Below are the code and all the weights of a small trained network. Each question names an input and a class and asks about switching units off, where a switched-off unit gives its printed mean instead of its output.

import numpy as np


def w(rows, s, z=0):
    codes = np.array(rows[::2]) - 128.0
    scale = np.full(codes.shape[1], s)
    scale[-1] = z or s
    return codes * scale


def norm(h):
    return h / np.sqrt((h * h).mean(-1, keepdims=True) + 1e-5)


def f(y):
    return y / 2 * (1 + np.tanh(0.7978845608 * (y + 0.044715 * y**3)))


def log_softmax(a):
    a = a - a.max(-1, keepdims=True)
    return a - np.log(np.exp(a).sum(-1, keepdims=True))


def net(x, mask):
    res = np.array(x, float).reshape(1, 8) / 4 @ E
    u = 0
    for l in range(2):
        y = f(norm(res) @ A[l][:, :-1].T + A[l][:, -1])
        res = res + np.where(mask[u : u + 4], y, B[l][:, -1]) @ B[l][:, :-1]
        u += 4
    return log_softmax(norm(res)[-1] @ U[:, :-1].T + U[:, -1])


A, B = {}, {}
E = w([
[129,165,136,153,209,68,139,163,37,121,140,130],'x0',
[47,64,157,171,98,116,149,161,133,95,94,71],'x1',
[135,129,63,77,167,168,121,120,139,114,84,51],'x2',
[213,157,126,146,160,84,198,81,162,137,121,117],'x3',
[160,82,104,30,113,106,164,196,109,81,69,87],'x4',
[140,116,134,159,110,96,74,155,158,182,167,102],'x5',
[170,1,54,122,131,116,163,150,132,127,143,161],'x6',
[90,158,120,168,139,134,73,147,91,139,141,110],'x7',
],0.0081)
A[0] = w([
[140,198,183,38,159,62,100,189,22,93,76,42,5],'L0N0',
[174,151,189,104,124,142,161,206,114,115,129,141,107],'L0N1',
[136,131,109,129,104,53,74,60,255,138,100,173,18],'L0N2',
[180,157,109,49,55,106,194,40,207,209,114,125,45],'L0N3',
],0.0058,0.0028)
B[0] = w([
[162,161,120,142,143,65,90,152,133,142,63,73,240],'L0N0',
[49,197,131,147,146,51,188,167,160,123,75,109,147],'L0N1',
[203,81,138,244,133,180,119,145,134,159,109,106,179],'L0N2',
[196,174,155,121,98,130,215,131,195,124,157,95,252],'L0N3',
],0.011,0.0035)
A[1] = w([
[8,167,113,172,138,174,166,184,173,153,126,107,171],'L1N0',
[131,26,77,74,99,105,63,182,98,120,148,114,18],'L1N1',
[125,88,132,254,138,73,174,132,100,172,148,167,75],'L1N2',
[189,166,134,172,82,155,160,117,197,188,161,94,3],'L1N3',
],0.0055,0.0033)
B[1] = w([
[154,66,158,111,79,143,125,95,106,91,102,176,214],'L1N0',
[85,54,149,150,148,186,134,254,218,199,98,215,203],'L1N1',
[90,114,100,173,182,98,159,122,80,87,192,142,206],'L1N2',
[121,70,121,157,142,208,160,98,159,193,139,118,253],'L1N3',
],0.011,0.0028)
U = w([
[84,76,134,250,189,45,173,103,73,99,210,166,64],'0',
[202,123,147,228,97,195,164,50,218,212,190,87,240],'1',
[111,180,114,151,180,38,82,179,87,146,46,6,238],'2',
[142,169,153,111,104,60,203,158,151,107,104,167,18],'3',
[102,13,57,122,116,167,89,243,147,165,107,134,223],'4',
[40,139,215,153,8,172,70,70,113,90,91,116,143],'5',
[141,215,111,157,191,155,18,49,83,191,219,190,165],'6',
[199,123,58,8,152,160,207,56,164,90,74,59,5],'7',
],0.011,0.0017)

Each question gives the input, the list of numbers given to net, and the class t.
The units are the neurons (one row each of A and B). Each row of codes is followed by its name. A weight is (code - 128) times the scale printed after its matrix; where a second scale follows, it is the last column's (A, B and U).
mask holds one flag per neuron, layer by layer. A switched-off neuron (its flag False) gives its mean, the last column of its row in B, instead of its output. The means were averaged over made-up inputs and are rounded, as every weight is.
A unit's drop is (log p(t) with every unit on - log p(t) with that unit switched off) / (log p(t) with every unit on - log p(t) with every unit switched off).
top k neurons: the k neurons with the biggest drops, biggest first
k most important neurons of layer l: the k neurons of layer l with the biggest drops, biggest first
drop of u: that unit's drop, to one decimal
input [-1,-4,3,-4,-2,-8,6,0], class 4: top neuron => (L0N3)
input [-2,5,-7,8,-3,-7,-7,6], class 0: top 3 neurons => (L1N2, L0N3, L0N0)
input [4,-1,3,-4,-3,6,-8,-4], class 2: top 2 neurons => (L0N0, L1N3)
input [-4,-7,5,3,6,6,1,-8], class 1: top 3 neurons => (L0N3, L1N3, L0N2)
input [-6,7,-7,-6,-7,6,3,-4], class 0: 2 most important neurons of layer 0 => (L0N3, L0N2)
input [8,-7,-5,6,3,-6,-5,-5], class 2: 2 most important neurons of layer 0 => (L0N0, L0N1)
input [-6,4,4,7,1,-1,4,-2], class 1: 2 most important neurons of layer 0 => (L0N3, L0N2)
input [1,0,-8,8,-4,2,-6,2], class 0: 2 most important neurons of layer 0 => (L0N3, L0N0)
input [3,1,-7,-8,6,8,-8,-1], class 2: drop of L0N0 => 1.1
input [0,8,7,1,-4,-7,-1,3], class 5: drop of L1N0 => 0.3
input [3,-2,-3,-2,0,-2,-8,-1], class 2: drop of L0N0 => 0.6
input [-5,2,-8,-3,-2,-5,3,2], class 0: drop of L0N2 => -0.1
